Two labels a row:
[ -2   1  -3  -4   3  -5   6   1 -11   4  -2  -3   3  13   0  -6  -1   2
  -3   0  -5  -2  -4   2  -1  13   7   2   0  -1   6   2  -5   5  -8   0
 -23   7   2   6  -7   0 -17  -4  -1   6  -1  -3   1 -21  -1   2  -2   7
   1  -1   9  -2   4  18  -5   1   2   4  -1   0   0   1]
L + sd
[ -4  -4   5  -6  -2  -8  10  10   0   7  16  -3   6  -5  -1   3   9  -3
  -7   3   0 -11   4   4   2 -17  -8  -5  -3  -6  -1  -5  -9   2   3   3
  19 -16   6  -1  -1   4  -9   5   9  -4  -3  -7 -11   8   3   1 -32 -28
  -2  -2 -12  -5  -6 -11  10  -1   2   2   2  -3   0   4]
T + pg
[  4  -4   3 -10  21  -4   7   0   1   9   2   4  -3  16  -3   3  -6  12
 -12   1  -4  -6   2   7   3 -29  -3   5  -2   6  -2   6   1   1   3   0
  -3  -3  11   3  -2   2 -15  -3  -5  -1  -5  -3   7  10   1  12  -6  -2
  -2   2  -3 -14  11  -6  -3 -11   7   0  12   5  -4  -3]
L + pg
[ 15   2   6 -16  18  -8  14  -3  -8   6   3   5   1   8   3   4   1   1
  -8   5  -7  -4  -4   4  10 -38  -8   1  -1   2  -2  -4   9  -5  -2   1
  17  -5   0   2  -3  -1 -12   5  -5   0  -2   1   1   4   7   1  -9   0
   1  -1 -10  -6  -2 -10   8  -5  -2  -4  -3   1  -1   1]
S + pg
[  9   5   0 -11  23  -1   9  -3  -4   5  -2   1  -6  13   2  -5  -2   0
 -10   1  -4  -4  -5  -3   0 -23  -4   8  -1  -1  -2   3   4   8  -5   0
   0   4 -11   7   0   0 -13   4 -10  -3   2  -2  -4   3   4   1   0   6
   0   1   1  -2   1  -6   0  -2  -3  -7  12   3   1  -7]
S + Mm
[ -1   2  -1  -6 -15   0   5   7   8  -1   5  -1   0  -6   2  -4  12   1
  -1   4  -5  -9  -2  -1  -3   1  -5  -1  -3  -4   2   4 -12   1   2   0
  11  -8   1  -4   0   5  -9   5  -3  -2   4  -5  -6   1   1   0  -9 -13
   3  -4   1  10  -4  -1  18   4   3   4   4  -1   0   0]
T + Mm
[  5  -1   2   1  17   4  13  -1  -6   3  -1  -3   5  19   8   9  -3   6
  -2   3   2   3  -2  -2  -4  20   2  11  -5  13   6   5  -6   4 -14  -1
 -30   9  -5   8  -7  -2 -10  -6  -9   6   1 -10   3   2  -1   2   6  10
  -1   1  17   2   8   2  -7   3  -1   5   1   0   1  -3]
L + sd
[  3  -1   0  -5  13  -8   8  -1  -4   3  -2   0  -4  22  -1   3  -6   9
  -8  -5  -2 -12   2   3  -6  -5   6   4  -4  -1   3   8   1   0  -4   2
 -20   9   0   0  -5   2 -16  -7 -15   2   6 -10   3   6  -2   6  -8   8
  -2   2  13  -6   4   0   2  -5   5   5   2   2  -6   0]
L + sd
[  3   0   3 -14  18  -4  14  -3 -10  11   8   3  -5  21   3   2   0   5
  -6   1  -5 -16 -12   6   0 -31   0  -3  -3   6  -1  -1   0   4   1   1
  -4  -3   1   2   1   0 -10  -5  -6   3   1  -4   5  11   1   5 -16   0
  -1   0   3 -11   4   4   3  -5   7   2  -4   2  -4  -3]
L + pg
[  1   6  -1  -5  -1  -7   4   0   3   5   6  -2  -8   5  -2   4   4   0
  -4   0  -5 -10  -3  -2  -3  -5   0   0  -8   0  -4  -2  -8   3  -2   1
  14  -6   1   0   0   2 -16   0   1   4   2 -11   1   5   0   3  -9 -10
 -11  -2  -8  -1  -5 -10  -1   0  -1   8   4  -1   2   1]
T + pg
[  0   2   1  -7  -1  -7   9  -3  -3   5   5   0  -2   8   0   1   1   0
  -9   1  -8  -9   4   7   6 -20 -11  -1   0   1   4   0   1   2  -2   3
  12  -6   1   0   1  -3 -19  -2   0   0   1  -5  -4   3   7   5 -12  -9
   1  -3  -5  -3  -5  -7   1  -4  -1  -2   0  -3   0   0]
S + pg
[  2   1   3 -13  14   0   5  -1  -4  -1   0  -1   0   9   4   1   0  -3
  -5   0  -8  -4  -1   0   0   3   0   8  -3  -2   3  -1   4   2 -27  -4
  -1   3   0   3  -9  -1 -18   0 -12   2   0  -7   2  -2  -2   3   6   4
   3   1   5  -1  -2   3  -4  -3  -6  -1   6   2   5  -4]
S + sd
[  3   8   4  -7  16  -1   6  -3  -8   2  -5  -5   2  16   8   1   3   1
  -8  -8 -12  -2  -2  -2  -2  15   5  15  -4   3   6   3  -5   3 -20   3
  -9   4  -2  11  -6   4 -28  -1  -6  -1   1  -6  -8  -3   6   1   8   9
   3  17  12   1   3   5  -1  -1  -6   2  19   3   2  -1]
S + sd
[  2   6   3  -9   8  -6   7  -2  -8   1   2   3   1   8   7   6   3   9
  -5   0  -6  -3  -2  -5   3 -18  -6   0  -4  -1   1  -4  12   5  -2   3
   8   0   1   1   0  -2 -12   4  -3   0   0  -2   0   0   5   0  -7  -3
   5  -2  -8   1  -5  -3   7  -5  -1  -3   7   2   4  -3]
S + Mm
[  6   4   2 -13  10  -3   3   0  -2   7  -1   0  -3   2   6   0   5  -4
  -6   2  -3  -3   3   1   1 -17  -2   7  -2   1   4  -3   0   7  -5   1
  18  -6  -4   7  -6   6 -20  11  -5  -3  -3  -7  -5  -5  13   1  -1  -9
   3  -2  -3  -5  -4  -8   2   3  -8  -5  -2   1   1  -1]
S + Mm
[  7   5  -2 -11   6  -5   3   1  -8   2  -1  -4  11  10   6  -2  13  -4
  -4  -1  -7  -2  -3  -1   5  20   2  10  -1  -6  12   0  -3   1  -8   3
  -5  -2   0   6  -7   2 -18  -3   0   3   0 -11  -4  -6   3   2  -1   4
   1  -1  16   3   2   1  -5   1 -11   3   5  -2  -2   3]
S + sd
[ -9  -1   4  -3 -16  -5   6   3  -2   1   0  -1  14   6   3   0   3  -2
   0   2  -7  -5   0  -1   2  23   5  10  -4   1   4   4  -8   5  -6  -2
  -8  -4   3  -3  -1   1 -12  -7  10   3   7  -7  -1   2   3   8  -7  -7
   1   1   0   2   0  -4  -3  -1  -1   9  13  -7   5   1]
T + sd
[ -3   1   7 -10  -9  -9   4   0  -2   0   3   0   4   3   1  -3   5   0
  -1   0  -2 -10   2   1   2   0   1   2  -2   0   1  -3  -8   5   5   0
   7  -6   5  -4   0   3 -15   0   8  -2  -1  -9  -4   4   3  -2  -8 -16
   1  -1  -3  -6  -7   0   0   3   3   4   4  -5   1   0]
T + Mm
[ -1  -1   3  -4   9   4   0  -4  -1  -2  -3  -4   4   9   3   0  -6  -1
  -3  -6   3  -3  -3  -2 -10  29   9   8  -2  -5   5   4 -18   3  -5   6
 -27   8  -6  10  -4   2 -15 -12  -2   3   5   2   1   2  -2   3   5   8
   1   0  12   1   6   7  -5   3   1  12   0   1  -4  -9]
L + sd
[  2  -1  -4  -2  19  -3   9  -1  -6  -7  -1   2  -7  26  -2  -1  -7  10
  -4  -1   0  -2   0   4  -5 -19   6  -5  -1  -1   2   2  14  -5   4   2
 -23  12   0   2  -1  -5  -5 -11  -7   7   0   8   8  11  -2  12  -5  13
   3   4  -4  -8   1  -4  -2   1   1  -1  -2   0   2   4]
L + Mm
[  6   2   0  -9  12   0   8   4 -14   0   2   0   4  11   4  -4  -1   1
  -7  -1  -4  -6  -4  -2  -2  -2   1   8   0   2   5  -1  -6   7  -9   0
 -10   0  -1   6  -5   5 -16   0  -8  -1  -4  -9   0   3  -1   4   2   1
   1   3  11   1   3   2   1   1   2   6   5  -4  -2  -1]
S + sd
[ -3   5   2  -6   8   0  16  -2 -13   2  -5  -4   8  18   6   0   1   1
   3   2 -14 -13  -6  -1  -5   6   4   2  -6  -2   6   4  -3   3 -10   1
 -23   7   2  -6  -6   1 -14  -3  -1   4   1   2   4   3   3  12 -10   8
   7  -1  14  -7   5   1   1  -2   5   3  -3  -5   0   1]
L + sd
[  6   5   4  -8   8  -3   7  -7  -7   5   5   4  -1   5   8   4  -5  -3
  -6  -5  -4  -5  -2  -1   2 -21  -3   6  -3  -1   3   0   5   3   1   3
  -9   0  -2   6  -2  -4 -16  -4  -8   1   3  16   0   5   7   3  -9   4
  -1  -1   6  -2   4  -4  -1  -3   0  -6   9   0  -3  -4]
S + Mm
[  2   8   4 -11  -2  -8   9   0  -7   3   7   0   7   7   7   2  11  -8
 -10   8 -14  -8   2   5  10 -21  -1   1  -7   0  -4  -3  12   3 -11   3
  15  -7   6  -1   0  -1 -16  10   2   1   4  -1   0  -7   9   4 -18  -6
   4  -1  -5  -3  -5 -13   7   0   3  -8   7  -1   2   4]
S + pg
[ -4  -2   2  -4  -9  -2   7   1  -7   4   7  -2   1   2   2   1   0  -7
  -4   0  -4  -5   3  -2  -5  -5   2  -2   1  -1   4  -1  -5   2  -8  -1
  16  -6   3  -4   5  12  -5   3   9  -4   4  -4  -7   5   9  -1  -8 -17
  -1   3   0  -4  -6  -5   3   5   2   4   2  -1  -7   2]
T + Mm
[ -5   1  -1   7  -4  -3   3  -5  -4   0  -2  -2   1   5   6  -2   3   3
   4  -7  -6  -7 -10   8  -1  48   7   7   4   1   9  -3  -2  10 -10  -3
 -15   8   1   8 -11   1 -16  -4  -4   3   1  -1   1  -7   1   3  17  11
   7   1  15  14   5   5  -2   4  -8   6   5  -4   2   2]
S + sd
[ -2   2   1 -11  16  -4  10   0  -2  11   4   6  -6  10   3   3   4  -6
  -8   0  -8 -11  -2   7   2 -29  -7   0  -1  -4   2   6   8  -2   2   4
   7  -3   4  -3   3  -1  -3   4  -2  -9  -2   0   2   6   3   4 -12  -1
  -1   0   2   0   3  -6   6   1   9  -2   2   1  -6  -1]
S + Mm
[ -4   3   2   2 -13  -4   6  -5   0   2   6  -2   9   1   1   6   9  -7
  -2   9  -8  -9   3   0   4 -15   0  -2  -4  -6   3  -4  -1   4   2   2
  17  -9   8  -1   1   3 -14  10   8   1   3 -11  -3   0   5  -1 -15 -14
  -3  -1   2   4  -4  -7  -2   0   1   3   7  -7   2   4]
T + pg
[  0   8   0 -13  17  -2  10  -8  -4   5  -1  -3   2   7  10   6   6  -1
  -6  -2 -44   0  -3  -3   0   8  -2  10  -2  -3   2   1   1   5 -12   0
  -6   5  -1   9 -11  -6 -21   2  -7  -4   3  -6  -3  -3   6   2   5  12
   2  -3  11   5   6   5  -2  -3  -5  -1   9   7  -1  -4]
S + sd
[  1  10   4 -10  32  15   8  -3  10 -10  -8  -5  -2  -4  11  -3   7  -6
  -7   2   3  21  -4  -7  -7   9  -3   6   4   2  -8   5  11  -3  -9  -4
   5   4   0  -8  -2   3  30  10  11  -6  -1  13   3  -5  -4  -3   7  29
  -1   3  12   8   3  -2  19  -7   3 -18  -2   7  -3 -10]
S + sd

Two labels a row:
[ 24  -9  -6  -1   0   3  10  -5  -9   4   3   5   3  -5  12   4   0  -7
   6   1 -12  -1  -2   1  -8  -1   3  -7  -4  -5  -4  -5   6   3   3  10
   7  -1 -11 -10   2   4   3  -8  -5  -2  -1   2  -6   3   8   8  -5  -3
   9   6 -12   0  -5  -3   6   4   3  -4   0 -11  -7  -8]
<47> + W
[ -4   1  11   4   1   3   4  -1  -6  -2  -1  -7  -3  -3   0 -11  -3  -2
   2   0   0   3   3  -9  -3   1   3   0   1  -3   1   6  -6   2   0  -7
   0   3   6  10  -2   1   2  -1   1   3   3   0   0   6   4   4   1   2
   2   4  -3  -5  -7   0   8  -2  -2   2   4  -2  -5   0]
<40> + W
[ 17  -1   8   2  -2  13   9  -4 -21   1  -4   6   1  -5   0 -21   1  -3
   4   0   8   8   0 -11  -7  -2  -2   0  -9 -10   1   2  -8   7  -1  -3
   0  -5   7   6   0  -7  10  12 -10   6   3   6  -4   4  12  10   7   3
   6   7  -6  -4  -6   3   4   7 -11  -1   4   5  -6  -4]
<40> + A
[ -6  -3  17   3   2   6  -2 -10   1   0  -2   1   1  -1   6  -6   3  -4
   3   0  -2  -5   1  -5  -2   0   2   4  -1   0  -1   2  -3   5   1  -3
   1   5   2   8  -4   3   3  -9   1   4  -3   3  -1   8   8   2  -1   2
   6   4  -5  -5  -9  -5   1  -4  15  -2   2  -4  -7   1]
<47> + U
[14 -2  6 -5  1  1 11 -3 -7 -2  1 -3  3  0  1 -5  0 -5  2  0 -1 -6 -1  0
 -3 -1  3 -2 -1 -5  3 -3  0 -1  7  1  7 -5 -1 -1 -3 -1  7 -5 -7  0  0  5
 -9  1  5  0 -3 -1  6  1 -6 -1 -2  0  2 -3  4  0 -2  1  0 -1]
<47> + B
